What each symbol does to the items:
*: z866->z545, z114->z824, z293->z469, z527->z993, z124->z353, z920->z262, z567->z497, z217->z527, z568->z234, z731->z676, z931->z490, z977->z124, z500->z566, z98->z796, z993->z819, z273->z760, z22->z246, z816->z376, z246->z613, z11->z34, z967->z180, z172->z532, z950->z515, z632->z339, z840->z508, z353->z442, z699->z500, z324->z594, z676->z331, z730->z591, z534->z931, z573->z483, z322->z725, z457->z486, z109->z977, z469->z211, z665->z104, z949->z967, z331->z950, z912->z818, z724->z81, z89->z181, z818->z476, z61->z55, z442->z978, z180->z463, z77->z217, z985->z632, z903->z989, z307->z567, z819->z186, z432->z11, z379->z731, z201->z668, z978->z205, z591->z68, z763->z870, z262->z432, z824->z333, z185->z575, z150->z920, z81->z293, z490->z201, z34->z748, z760->z646, z958->z273, z914->z324, z202->z200, z497->z665, z158->z39, z68->z99, z646->z150, z376->z952, z870->z98, z486->z185, z174->z713, z205->z949, z104->z724, z725->z22, z333->z568, z668->z109, z413->z860, z703->z912, z55->z114, z186->z423, z463->z840, z505->z985, z748->z866, z905->z534, z393->z322, z181->z903, z200->z61, z532->z413, z594->z958, z508->z769, z769->z699, z515->z504, z545->z712, z989->z914, z504->z905, z94->z763, z39->z379, z221->z703, z575->z573, z234->z792, z860->z816, z792->z955, z272->z158, z796->z172, z640->z89, z423->z393, z952->z307, z99->z615, z955->z221, z339->z640, z615->z505, z462->z94, z476->z174, z211->z457, z483->z272, z713->z730, z566->z462, z712->z77, z613->z202
^: z866->z413, z114->z483, z293->z760, z527->z307, z124->z61, z920->z763, z567->z989, z217->z952, z568->z39, z731->z217, z931->z725, z977->z200, z500->z476, z98->z99, z993->z567, z273->z500, z22->z469, z816->z640, z246->z211, z11->z796, z967->z234, z172->z505, z950->z819, z632->z442, z840->z221, z353->z55, z699->z818, z324->z508, z676->z527, z730->z490, z534->z322, z573->z34, z322->z81, z457->z920, z109->z202, z469->z646, z665->z324, z949->z568, z331->z993, z912->z515, z724->z958, z89->z949, z818->z504, z61->z575, z442->z114, z180->z792, z77->z376, z985->z353, z903->z180, z307->z903, z819->z497, z432->z98, z379->z77, z201->z246, z978->z824, z591->z201, z763->z591, z262->z870, z824->z272, z185->z432, z150->z94, z81->z273, z490->z22, z34->z172, z760->z566, z958->z699, z914->z840, z202->z486, z497->z914, z158->z545, z68->z668, z646->z462, z376->z89, z870->z68, z486->z262, z174->z534, z205->z333, z104->z594, z725->z293, z333->z158, z668->z613, z413->z632, z703->z950, z55->z573, z186->z665, z463->z955, z505->z124, z748->z532, z905->z393, z393->z724, z181->z967, z200->z185, z532->z985, z594->z769, z508->z703, z769->z912, z515->z186, z545->z860, z989->z463, z504->z423, z94->z730, z39->z712, z221->z331, z575->z11, z234->z379, z860->z339, z792->z731, z272->z866, z796->z615, z640->z205, z423->z104, z952->z181, z99->z109, z955->z676, z339->z978, z615->z977, z462->z713, z476->z905, z211->z150, z483->z748, z713->z931, z566->z174, z712->z816, z613->z457
%: z866->z333, z114->z339, z293->z490, z527->z221, z124->z532, z920->z202, z567->z950, z217->z955, z568->z181, z731->z463, z931->z94, z977->z172, z500->z293, z98->z575, z993->z703, z273->z725, z22->z591, z816->z379, z246->z68, z11->z55, z967->z307, z172->z483, z950->z769, z632->z545, z840->z665, z353->z413, z699->z81, z324->z423, z676->z840, z730->z920, z534->z462, z573->z442, z322->z713, z457->z109, z109->z796, z469->z201, z665->z504, z949->z952, z331->z508, z912->z958, z724->z534, z89->z217, z818->z273, z61->z985, z442->z860, z180->z567, z77->z792, z985->z866, z903->z993, z307->z331, z819->z912, z432->z61, z379->z180, z201->z870, z978->z816, z591->z262, z763->z486, z262->z200, z824->z640, z185->z124, z150->z613, z81->z931, z490->z763, z34->z114, z760->z22, z958->z322, z914->z186, z202->z615, z497->z515, z158->z949, z68->z432, z646->z246, z376->z731, z870->z185, z486->z977, z174->z646, z205->z376, z104->z905, z725->z730, z333->z89, z668->z98, z413->z158, z703->z594, z55->z632, z186->z818, z463->z497, z505->z748, z748->z824, z905->z566, z393->z174, z181->z527, z200->z505, z532->z272, z594->z393, z508->z104, z769->z724, z515->z699, z545->z568, z989->z819, z504->z500, z94->z457, z39->z967, z221->z324, z575->z353, z234->z903, z860->z39, z792->z989, z272->z205, z796->z573, z640->z77, z423->z476, z952->z676, z99->z11, z955->z914, z339->z712, z615->z34, z462->z211, z476->z760, z211->z668, z483->z978, z713->z150, z566->z469, z712->z234, z613->z99
+: z866->z532, z114->z573, z293->z273, z527->z952, z124->z200, z920->z94, z567->z903, z217->z376, z568->z158, z731->z77, z931->z322, z977->z202, z500->z818, z98->z68, z993->z307, z273->z699, z22->z293, z816->z339, z246->z469, z11->z98, z967->z568, z172->z615, z950->z993, z632->z353, z840->z955, z353->z61, z699->z912, z324->z840, z676->z217, z730->z931, z534->z393, z573->z11, z322->z724, z457->z150, z109->z613, z469->z760, z665->z914, z949->z333, z331->z527, z912->z950, z724->z594, z89->z205, z818->z515, z61->z185, z442->z55, z180->z234, z77->z816, z985->z124, z903->z967, z307->z181, z819->z567, z432->z870, z379->z712, z201->z22, z978->z114, z591->z490, z763->z730, z262->z763, z824->z483, z185->z262, z150->z462, z81->z958, z490->z725, z34->z796, z760->z500, z958->z769, z914->z463, z202->z457, z497->z989, z158->z866, z68->z201, z646->z566, z376->z640, z870->z591, z486->z920, z174->z905, z205->z824, z104->z324, z725->z81, z333->z272, z668->z246, z413->z985, z703->z331, z55->z575, z186->z497, z463->z792, z505->z977, z748->z172, z905->z423, z393->z104, z181->z949, z200->z486, z532->z505, z594->z508, z508->z221, z769->z703, z515->z819, z545->z413, z989->z180, z504->z186, z94->z713, z39->z545, z221->z676, z575->z432, z234->z39, z860->z632, z792->z379, z272->z748, z796->z99, z640->z978, z423->z665, z952->z89, z99->z668, z955->z731, z339->z442, z615->z109, z462->z174, z476->z504, z211->z646, z483->z34, z713->z534, z566->z476, z712->z860, z613->z211

The rows follow the links: the fewer symbols apart two items are, the more alike their rows tend to be.

Each row is also shifted at random along 6 hidden directions that mean nothing.

Row, then item:
243,-180,113,322,393,95,69,-215,267,196,247,-26,-62,-18,-264,88,52,38,-128,-101,-156,-185,223,-267,-342,-75,349,65,-344,266,159: z504
22,-82,-46,316,403,106,-138,204,119,207,45,-68,-367,7,296,-15,129,-168,-300,-141,55,-35,213,290,-323,-432,358,72,-179,-252,125: z532
195,-50,112,434,263,-245,-79,-116,170,-41,486,-315,385,153,-451,-303,0,-38,75,80,412,227,153,59,87,445,506,187,-502,198,362: z591
89,-438,164,202,677,154,-216,229,192,63,420,-104,552,-51,228,-69,12,-235,294,128,46,-328,87,168,34,197,25,-197,-395,-92,95: z505
-977,90,78,-312,157,-77,-260,172,-120,14,22,-115,366,72,75,-197,-21,-213,463,117,73,250,-100,247,323,254,-108,81,63,-160,-53: z615
-98,33,140,-239,508,-195,-271,163,165,187,25,-48,29,75,-14,-210,-4,-265,329,170,43,257,170,244,23,9,241,14,-90,-82,-381: z98
-126,-185,407,-247,385,41,-174,-70,4,102,289,-286,585,164,-304,-204,-16,-152,816,70,9,169,12,-26,65,610,7,86,-224,153,83: z22
-234,-125,108,439,-39,217,375,11,-377,166,503,226,10,-90,30,159,-150,396,-481,-39,406,-263,-129,293,-554,545,-214,216,-367,-1,198: z39
-711,197,115,241,-70,102,-131,-219,-222,-264,135,55,201,196,-302,-188,-80,-89,246,-159,-48,241,-144,-353,41,401,22,24,-86,72,235: z760
363,254,-28,291,-159,237,-114,-278,102,200,195,189,286,20,-206,-70,-79,-67,-126,-147,-178,-390,173,-216,-20,157,172,259,-399,215,453: z476
491,-474,-151,110,248,59,337,50,-170,273,200,114,51,-292,156,340,-4,249,-549,143,-18,-242,220,64,-95,1,4,-192,-253,-2,-200: z217
-1,299,-164,269,-423,227,-71,95,-147,189,-33,179,-178,-39,349,-28,-19,-30,-468,-181,104,-356,69,360,-194,-169,8,303,-159,-228,472: z632
-641,-213,132,-344,-210,227,-304,-78,-542,188,48,-308,420,75,-63,-246,-30,-207,278,138,-191,-102,-58,-24,47,457,-415,39,-171,-18,185: z94
-82,276,-39,205,251,-146,180,40,-81,62,53,129,-84,-207,228,306,161,83,63,-166,25,412,-10,170,103,-234,331,418,226,-268,476: z379
-216,-139,-101,-21,124,42,173,-222,143,267,164,-125,-180,302,-567,-89,-39,193,-500,-123,118,212,254,-96,-115,124,309,82,-282,356,-434: z905
543,-83,76,-32,722,150,-431,-13,28,158,0,-8,-84,31,70,-104,116,-452,228,-36,-543,71,53,-306,-97,-349,75,-78,2,-102,-145: z462
-669,-77,-202,285,735,-125,-246,212,72,-59,71,-186,-297,97,164,-115,193,-285,-261,-67,36,496,-21,114,123,-501,346,-18,109,-307,-108: z124
642,78,-208,172,466,-231,234,77,177,134,32,70,-299,-200,177,326,185,130,-292,-97,12,361,107,152,123,-525,452,238,215,-155,69: z967
231,-432,-219,-209,-75,361,50,-156,-107,417,93,-5,-65,187,-314,-99,-136,104,-782,36,-180,-417,227,-182,-185,112,-263,-247,-403,314,-682: z500
727,-441,140,57,922,159,227,164,38,515,465,193,295,-288,246,376,35,97,0,65,-54,-186,280,245,-160,125,160,39,-336,-85,-125: z77
505,-187,26,-583,-442,-66,-40,-91,82,-75,-213,-487,-268,392,-431,-351,-70,74,-55,122,158,22,-310,-13,-82,100,-525,-69,237,315,-547: z469
258,215,22,-77,-40,-104,-360,-69,9,-39,-80,-284,155,83,-77,-248,105,-298,334,-5,-135,165,-57,-47,256,-85,76,255,72,-46,421: z150
515,586,98,83,-672,-17,97,73,386,-206,-34,110,348,82,107,-49,-89,146,411,-196,478,-186,-71,423,264,244,102,352,29,-3,640: z866
1039,301,67,145,-36,-476,-136,20,579,-157,-22,-175,-333,204,-311,-383,-30,-72,-42,169,449,99,21,215,-156,-151,365,131,-67,188,-154: z202
390,105,-71,333,240,194,67,167,12,-62,122,398,23,-99,355,201,-24,21,-138,-160,30,-98,-5,120,-34,-81,87,-87,-32,-238,41: z158
-24,-230,77,-40,-168,81,202,14,-264,-33,-58,257,270,-340,242,312,-60,144,185,157,-204,-271,131,-169,-10,215,-155,-359,-76,-39,4: z307
248,183,128,247,-37,-130,386,21,116,-111,229,95,-108,13,-55,146,-30,355,-13,-143,508,156,-210,293,-206,226,77,343,92,31,228: z568
-281,-530,-38,230,325,204,252,44,-487,279,287,236,280,-362,227,369,-14,179,-340,154,-165,-221,300,-68,-165,271,-1,-300,-422,-83,-65: z792
-554,273,-149,30,-498,109,-27,-262,-140,-59,-90,12,-25,244,-370,-169,-82,48,-254,-190,-35,144,-40,-236,136,141,-9,111,-16,171,68: z273
-130,89,-173,-16,-125,-182,-344,0,-112,-172,-280,-314,-161,109,-39,-263,134,-303,-16,40,-150,373,10,-136,263,-327,173,-68,159,-141,106: z763
-378,-482,-8,468,782,309,-20,-146,-196,314,374,142,30,-238,59,233,77,-111,-362,-8,-509,-295,240,-434,-402,-130,138,-175,-430,11,93: z769
468,-104,78,-105,-408,-40,-247,56,-71,18,-74,-110,-63,62,-34,-354,-142,-136,-132,300,97,-459,42,112,-265,146,-278,-204,-273,71,-246: z486
141,7,-62,69,-128,-11,-303,59,-199,235,15,18,-314,20,41,-325,-96,-179,-508,254,25,-351,69,171,-430,-57,-158,7,-321,-48,-223: z109
-86,-220,295,-130,261,41,337,-47,-58,285,313,343,427,-270,-59,287,-152,274,268,205,-4,-275,193,6,-200,573,-51,-72,-324,198,-229: z993
172,-88,256,-552,-5,-124,151,-146,596,-94,-231,-313,78,248,-428,32,61,99,734,-102,-9,292,149,-188,224,35,227,-97,235,369,-274: z699
-418,-547,103,-87,308,235,107,-138,-56,226,95,-137,-47,11,-189,122,24,66,-86,4,-294,-138,208,-326,-299,50,-21,-255,-238,204,-293: z423
-147,-346,184,-307,54,334,7,-157,-22,364,60,-54,278,41,-177,57,-47,-6,183,2,-334,-347,302,-222,-142,254,-77,-135,-317,256,-145: z958

Complete each set of four: the symbols that take the first to the second take the third to the fourth, perhaps in another order.
Answers are names.
272,-104,267,-238,110,-215,-258,116,205,-127,-109,-191,200,108,-113,-273,-30,-208,592,238,95,90,164,49,54,183,144,-304,-125,48,-290
: 194,-31,33,261,334,-100,-68,45,109,354,525,1,79,75,-216,-301,-143,-1,-451,221,427,-256,88,402,-307,339,91,277,-575,135,-136
:: 3,-90,39,-641,324,-149,-234,236,211,140,-154,-158,70,129,50,-189,-7,-220,338,209,24,158,12,292,257,-67,-109,-118,169,-57,-648
: z124

136,-39,85,150,76,-46,181,-18,-114,-10,-23,335,59,-340,172,315,-8,104,107,98,-197,-106,180,-163,-114,-1,127,-193,-58,-57,40
: 454,185,62,-65,-57,-302,374,20,274,-152,26,-38,200,-105,-10,260,75,276,397,-63,322,333,-63,226,331,88,255,267,293,26,323
:: 305,167,-56,317,-144,44,-290,-178,-207,162,202,-175,-46,54,-152,-317,6,-202,-327,10,-28,-203,-113,-8,-221,13,-65,432,-252,28,537
: z760

370,-273,-227,-305,249,143,2,188,-281,243,-324,172,-38,-416,618,442,167,-114,-80,63,-590,-87,177,-79,222,-564,-114,-295,261,-348,-158
: -531,-103,-53,-73,-252,-209,367,-13,-199,-202,-223,48,-249,-109,-31,256,6,307,-109,51,87,361,21,-119,28,10,52,-274,239,-18,-278
:: -799,-13,112,-257,-154,350,-128,215,-297,233,-138,60,284,-28,448,87,10,-149,356,-114,-102,-124,185,314,37,146,-88,-22,-94,-328,197
: z978

-184,-354,254,-169,660,164,-219,-45,-134,172,226,-145,197,163,-239,-138,-10,-209,360,47,-217,180,60,-209,-144,304,-25,-156,-199,66,-338
: 749,-132,100,256,195,276,-280,-136,-86,137,289,54,85,31,-120,-210,-92,-215,-143,50,-236,-497,-65,-243,-379,147,-242,12,-369,119,104
:: 1114,142,53,-99,552,-250,210,153,503,29,-39,58,-131,-115,182,311,166,69,333,-125,76,347,9,234,169,-412,366,210,376,-94,-4
: z89

690,-142,216,-371,133,41,-74,292,523,19,-197,-187,96,85,270,13,71,-102,587,-35,111,-135,177,346,88,-185,133,-151,89,-84,-112
: -526,-176,-214,-23,326,36,-198,143,-242,349,221,-68,-112,57,65,-216,-44,-143,-621,173,78,-102,-6,291,-119,-22,-190,60,-244,-121,-381
:: -95,-47,-32,164,-453,32,-114,130,56,-282,-60,-278,-66,100,162,-215,6,-19,-119,-5,269,-301,-273,176,-73,-55,-302,-47,58,-74,318
: z99

-182,189,15,-86,465,-344,-123,136,342,23,140,-148,15,179,-155,-236,38,-115,184,59,352,449,-27,348,253,0,314,242,64,-10,-205
: -340,191,218,-484,265,-155,-356,187,79,64,-163,-28,296,35,136,-168,12,-350,803,161,-109,235,66,204,287,67,67,20,131,-169,-162
:: 372,196,-159,477,-279,264,-434,-205,-473,299,203,-6,-139,-75,38,-301,-25,-288,-643,9,-251,-602,-151,-93,-445,-96,-318,473,-369,-77,740
: z646

-151,-21,138,-29,20,-155,-219,63,-50,72,49,-95,-69,108,-138,-308,-81,-149,18,233,171,10,116,147,-236,202,74,-71,-267,22,-254
: 133,277,-198,159,-72,-28,-337,100,-33,132,64,48,-42,-26,210,-250,-29,-257,-359,108,7,-335,-155,252,2,-207,-190,288,-64,-147,238
:: 348,164,-78,117,-5,62,129,135,-93,-70,-104,258,-396,-101,347,208,18,91,-206,-151,19,7,-195,130,-200,-305,-125,75,288,-230,38
: z234

-1094,62,-114,-49,127,-100,172,-162,-132,-134,-46,63,-27,-91,-97,214,65,108,30,-70,-202,387,-180,-299,268,-96,-37,57,355,18,-15
: 68,212,63,179,-219,-81,232,-110,-109,12,14,394,-69,-288,57,233,-86,208,-69,66,-48,-223,37,-88,-242,95,-10,88,-37,43,172
:: 242,167,-183,24,-391,69,-86,162,96,76,-298,-100,-539,88,295,-73,68,-51,-437,-150,113,-162,14,343,-205,-532,13,142,124,-199,101
: z61

503,-47,-136,-16,-216,-70,-181,207,335,-295,-272,-309,-334,117,243,-168,107,-140,-105,-21,123,-177,-223,140,36,-530,-178,-149,299,-118,23
: 410,-106,-207,-34,316,-306,-21,187,501,-104,91,-333,-271,247,-150,-265,43,-7,-387,81,442,199,-156,310,179,-287,83,7,139,62,-470
:: -832,-22,-69,293,150,54,-463,31,-566,93,-85,2,-224,-62,171,-223,35,-423,-266,127,-308,116,217,-135,-259,-152,156,-164,-278,-326,33
: z920

-136,45,-3,165,-77,-221,351,-63,-56,-88,-34,226,-291,-164,-82,246,-10,275,-192,55,108,182,69,-81,-182,-21,180,-70,68,52,-136
: -546,73,-17,378,-3,92,-23,-200,-118,-155,33,87,4,-182,6,135,86,-59,10,-118,-346,-95,-123,-464,-68,-163,7,59,61,5,563
:: 404,115,-320,186,-16,140,73,173,-128,-84,-222,316,-657,-57,412,184,43,35,-661,-182,-68,-16,-165,75,-184,-596,-153,-115,321,-307,-265
: z180

432,-431,297,-92,457,31,-109,263,489,-143,174,-285,506,67,132,-73,18,-116,656,105,219,-217,34,208,149,193,32,-305,-149,20,-54
: -291,-466,118,-310,181,264,287,129,-414,364,206,69,228,-165,227,302,-61,238,-21,81,3,-168,37,260,-198,413,-377,-54,-150,-78,-239
:: 167,8,-40,-220,-530,-176,-58,135,318,-390,-83,-369,94,229,-72,-312,-74,65,90,116,471,-153,-400,281,293,98,-416,-18,246,109,-20
: z39

486,-34,126,-182,-176,-194,186,-176,603,-332,-220,-296,-172,159,-363,33,72,162,376,-95,41,100,-107,-286,77,-204,101,-81,330,356,-52
: 136,92,68,-128,-44,-24,75,-226,373,95,-59,-136,-54,197,-406,-36,41,71,133,-157,-20,148,187,-172,51,-37,319,145,-22,322,-35
:: 137,161,103,-6,-24,-20,214,74,-67,16,14,119,7,-126,210,237,33,153,209,-106,102,108,-149,212,-42,33,-52,278,213,-138,285
: z181

-598,108,-132,72,141,233,18,180,-215,151,11,265,44,-15,331,123,-2,-25,-174,-205,32,158,193,282,101,-24,175,16,-77,-299,-27
: -316,-121,-51,87,468,-109,211,84,-150,53,30,127,158,-272,212,407,143,74,145,-36,-138,444,225,-38,259,-105,409,-69,84,-224,103
:: 519,-445,-103,-315,25,-173,385,91,120,-68,-201,-39,-157,-118,15,302,31,310,-157,158,53,124,135,-44,112,-157,-13,-476,181,106,-664
: z515

-536,-51,-128,-330,-23,238,-139,-125,-163,112,-209,25,52,172,-170,-48,-8,-140,-5,-111,-387,182,153,-327,245,-8,-28,-216,34,64,-394
: -571,-267,115,-186,-231,41,28,-177,-318,74,209,-418,-44,369,-548,-341,-121,154,-191,85,285,135,-197,14,-286,570,-363,85,-176,261,-274
:: -149,36,69,105,725,75,-253,-82,84,-78,51,125,153,122,-129,-26,59,-316,392,-161,-383,436,137,-423,234,-87,380,-195,-10,-38,-171
: z150

-184,-29,-36,-323,15,243,-535,180,-418,411,-150,155,81,-169,465,-184,-55,-464,-25,263,-470,-536,76,138,-130,-128,-473,-79,-153,-294,-166
: 808,-65,214,-200,-131,143,3,215,431,124,30,-60,311,40,219,-15,-45,16,366,-12,245,-448,170,432,-33,135,21,22,-181,30,106
:: -543,341,-15,434,40,-19,198,-221,-236,207,374,451,148,-308,-61,216,-84,175,-245,-3,-33,-167,-42,-70,-168,233,52,482,-192,58,492
: z393

-84,-47,101,58,115,-160,-226,58,-37,40,39,-104,-109,101,-143,-305,-59,-182,-12,205,138,73,157,90,-218,119,187,-124,-287,-8,-250
: 476,-248,149,-201,47,49,-355,38,-6,17,41,-266,622,-2,10,-213,2,-301,533,217,-172,-216,142,-76,297,268,-68,-193,-252,37,155
:: -76,170,-91,454,-446,-50,-134,61,90,-328,60,-214,-105,91,97,-249,11,-31,-251,-52,370,-240,-332,197,-83,-89,-139,180,8,-66,598
: z200

